Here is a tiny trained network, its code and every weight. The questions are about switching its units off for an input and a target symbol, where a switched-off unit gives its printed mean instead of its output.

import numpy as np


def w(rows, s, z=0):
    codes = np.array(rows[::2]) - 128.0
    scale = np.full(codes.shape[1], s)
    scale[-1] = z or s
    return codes * scale


def norm(h):
    return h / np.sqrt((h * h).mean(-1, keepdims=True) + 1e-5)


def softmax(a):
    e = np.exp(a - a.max(-1, keepdims=True))
    return e / e.sum(-1, keepdims=True)


def log_softmax(a):
    a = a - a.max(-1, keepdims=True)
    return a - np.log(np.exp(a).sum(-1, keepdims=True))


def net(x, mask):
    ids = ['αβγδζηλμσφω'.index(c) for c in x.split()]
    T = len(ids)
    res = E[ids] + P[:T]
    u = 0
    for l in range(2):
        r = norm(res)
        for j in range(3):
            rows = slice(4 * j, 4 * j + 4)
            q, k, v = (r @ M[l][rows].T for M in (Q, K, V))
            z = softmax(np.where(np.tri(T) > 0, q @ k.T / 4**0.5, -1e9)) @ v
            o = O[l][rows]
            res = res + np.where(mask[u + j], z, o[:, -1]) @ o[:, :-1]
        u += 3
    return log_softmax(norm(res)[-1] @ U[:, :-1].T + U[:, -1])


Q, K, V, O = {}, {}, {}, {}
E = w([
[136,61,123],'α',
[152,59,118],'β',
[148,202,122],'γ',
[157,212,140],'δ',
[168,118,85],'ζ',
[151,154,105],'η',
[186,124,114],'λ',
[86,81,253],'μ',
[157,204,142],'σ',
[145,181,110],'φ',
[207,135,146],'ω',
],0.017)
P = w([
[38,255,122],'0',
[185,160,138],'1',
[199,139,137],'2',
[202,146,137],'3',
[205,132,154],'4',
[211,122,150],'5',
[200,163,150],'6',
[222,116,168],'7',
[222,119,168],'8',
],0.0082)
Q[0] = w([
[186,93,2],'0.h0',
[227,185,198],'0.h0',
[187,142,206],'0.h0',
[60,90,87],'0.h0',
[51,109,55],'0.h1',
[98,45,135],'0.h1',
[130,121,135],'0.h1',
[132,14,183],'0.h1',
[108,124,17],'0.h2',
[54,236,9],'0.h2',
[116,98,104],'0.h2',
[138,165,56],'0.h2',
],0.02)
K[0] = w([
[82,145,84],'0.h0',
[24,146,150],'0.h0',
[88,163,169],'0.h0',
[202,117,119],'0.h0',
[50,166,53],'0.h1',
[97,140,137],'0.h1',
[133,126,133],'0.h1',
[131,122,188],'0.h1',
[89,90,101],'0.h2',
[96,209,4],'0.h2',
[122,93,121],'0.h2',
[97,137,126],'0.h2',
],0.029)
V[0] = w([
[182,110,64],'0.h0',
[245,124,101],'0.h0',
[210,95,25],'0.h0',
[3,106,70],'0.h0',
[96,120,92],'0.h1',
[141,132,88],'0.h1',
[241,158,80],'0.h1',
[136,133,123],'0.h1',
[98,116,222],'0.h2',
[133,136,94],'0.h2',
[171,133,30],'0.h2',
[138,127,112],'0.h2',
],0.025)
O[0] = w([
[104,74,51,53],'0.h0',
[162,97,2,68],'0.h0',
[76,40,8,6],'0.h0',
[19,81,232,114],'0.h0',
[139,94,83,64],'0.h1',
[102,127,84,118],'0.h1',
[27,205,93,239],'0.h1',
[121,132,115,135],'0.h1',
[162,219,223,187],'0.h2',
[124,94,87,104],'0.h2',
[78,40,47,73],'0.h2',
[121,123,127,121],'0.h2',
],0.023,0.019)
Q[1] = w([
[219,114,59],'1.h0',
[99,108,171],'1.h0',
[147,12,206],'1.h0',
[79,211,106],'1.h0',
[175,145,141],'1.h1',
[168,2,7],'1.h1',
[118,183,206],'1.h1',
[130,168,216],'1.h1',
[75,113,141],'1.h2',
[139,122,85],'1.h2',
[126,125,106],'1.h2',
[189,136,125],'1.h2',
],0.035)
K[1] = w([
[47,161,204],'1.h0',
[152,127,72],'1.h0',
[86,168,28],'1.h0',
[196,93,149],'1.h0',
[163,143,150],'1.h1',
[104,200,4],'1.h1',
[151,86,172],'1.h1',
[160,85,147],'1.h1',
[178,127,137],'1.h2',
[131,90,110],'1.h2',
[132,106,120],'1.h2',
[86,144,120],'1.h2',
],0.037)
V[1] = w([
[159,209,193],'1.h0',
[28,23,204],'1.h0',
[209,221,83],'1.h0',
[166,186,112],'1.h0',
[80,174,3],'1.h1',
[130,124,144],'1.h1',
[206,92,139],'1.h1',
[33,170,124],'1.h1',
[89,111,45],'1.h2',
[139,146,140],'1.h2',
[98,252,128],'1.h2',
[140,176,189],'1.h2',
],0.03)
O[1] = w([
[81,53,136,246],'1.h0',
[254,97,82,29],'1.h0',
[24,138,165,223],'1.h0',
[73,130,150,188],'1.h0',
[206,189,64,61],'1.h1',
[117,119,138,137],'1.h1',
[72,142,139,129],'1.h1',
[193,104,119,131],'1.h1',
[102,89,193,87],'1.h2',
[129,121,108,149],'1.h2',
[79,71,46,253],'1.h2',
[128,142,59,195],'1.h2',
],0.041,0.023)
U = w([
[130,7,199,2],'α',
[167,92,162,214],'β',
[90,53,90,49],'γ',
[93,90,105,27],'δ',
[158,140,129,221],'ζ',
[153,114,120,251],'η',
[155,201,129,253],'λ',
[139,169,212,157],'μ',
[104,94,108,44],'σ',
[133,62,99,198],'φ',
[71,251,114,35],'ω',
],0.022,0.0055)

Each question gives the input, a string of symbols that net reads in full, and the target symbol t.
The units are the heads (4 rows each of Q, K, V and O). Each row of codes is followed by its name. A weight is (code - 128) times the scale printed after its matrix; where a second scale follows, it is the last column's (O and U).
mask holds one flag per head, layer by layer. A switched-off head (its flag False) gives its mean, the last column of its rows in O, instead of its output. The means were averaged over made-up inputs and are rounded, as every weight is.
A unit's drop is (log p(t) with every unit on - log p(t) with that unit switched off) / (log p(t) with every unit on - log p(t) with every unit switched off).
The circuit of an input: a set's keep is (log p(t) with only the set's units on - log p(t) with every unit switched off) / (log p(t) with every unit on - log p(t) with every unit switched off). Starting from all 6 units, units are removed one at a time, each time the one whose removal leaves the highest keep (on an exact tie, the one counted first), for as long as the keep stays at least 0.8.
units of the circuit, in order: the units of the circuit, biggest drop first
most important unit: the unit with the biggest drop
heads that matter: for each layer, one digit per head in row order, 1 if its drop is at least 0.15 and else 0, layers parted by /
drop when u is switched off: that unit's drop, to one decimal
input α ω ω ω δ ζ, target α: units of the circuit, in order	(0.h0 1.h0)
input α γ λ λ φ β, target α: units of the circuit, in order	(0.h0 1.h0)
input φ ω η, target φ: heads that matter	101 / 100
input λ ω ω, target λ: units of the circuit, in order	(0.h0 0.h2 1.h1 1.h0)
input β σ ω η, target β: most important unit	0.h0
input β ω ω ω ω α δ δ, target β: units of the circuit, in order	(0.h0 1.h0 1.h2)
input μ ω ω δ μ λ β, target μ: heads that matter	101 / 000
input γ δ λ η, target γ: heads that matter	001 / 100
input λ φ δ ζ, target λ: heads that matter	101 / 111
input μ λ ω μ, target μ: units of the circuit, in order	(0.h2 0.h1)
input β λ α α, target β: heads that matter	101 / 101
input α φ λ α φ φ φ γ, target α: heads that matter	110 / 110
input μ ω ω γ α, target α: heads that matter	110 / 100
input μ γ ω α σ α μ δ ζ, target μ: units of the circuit, in order	(0.h0)
input λ ω μ, target μ: units of the circuit, in order	(0.h1 0.h2)
input λ λ ω ω ζ, target λ: drop when 0.h0 is switched off	1.7
input α β γ δ λ ω φ σ, target α: drop when 1.h1 is switched off	0.5
input α φ ω γ α ω, target α: drop when 0.h0 is switched off	0.8
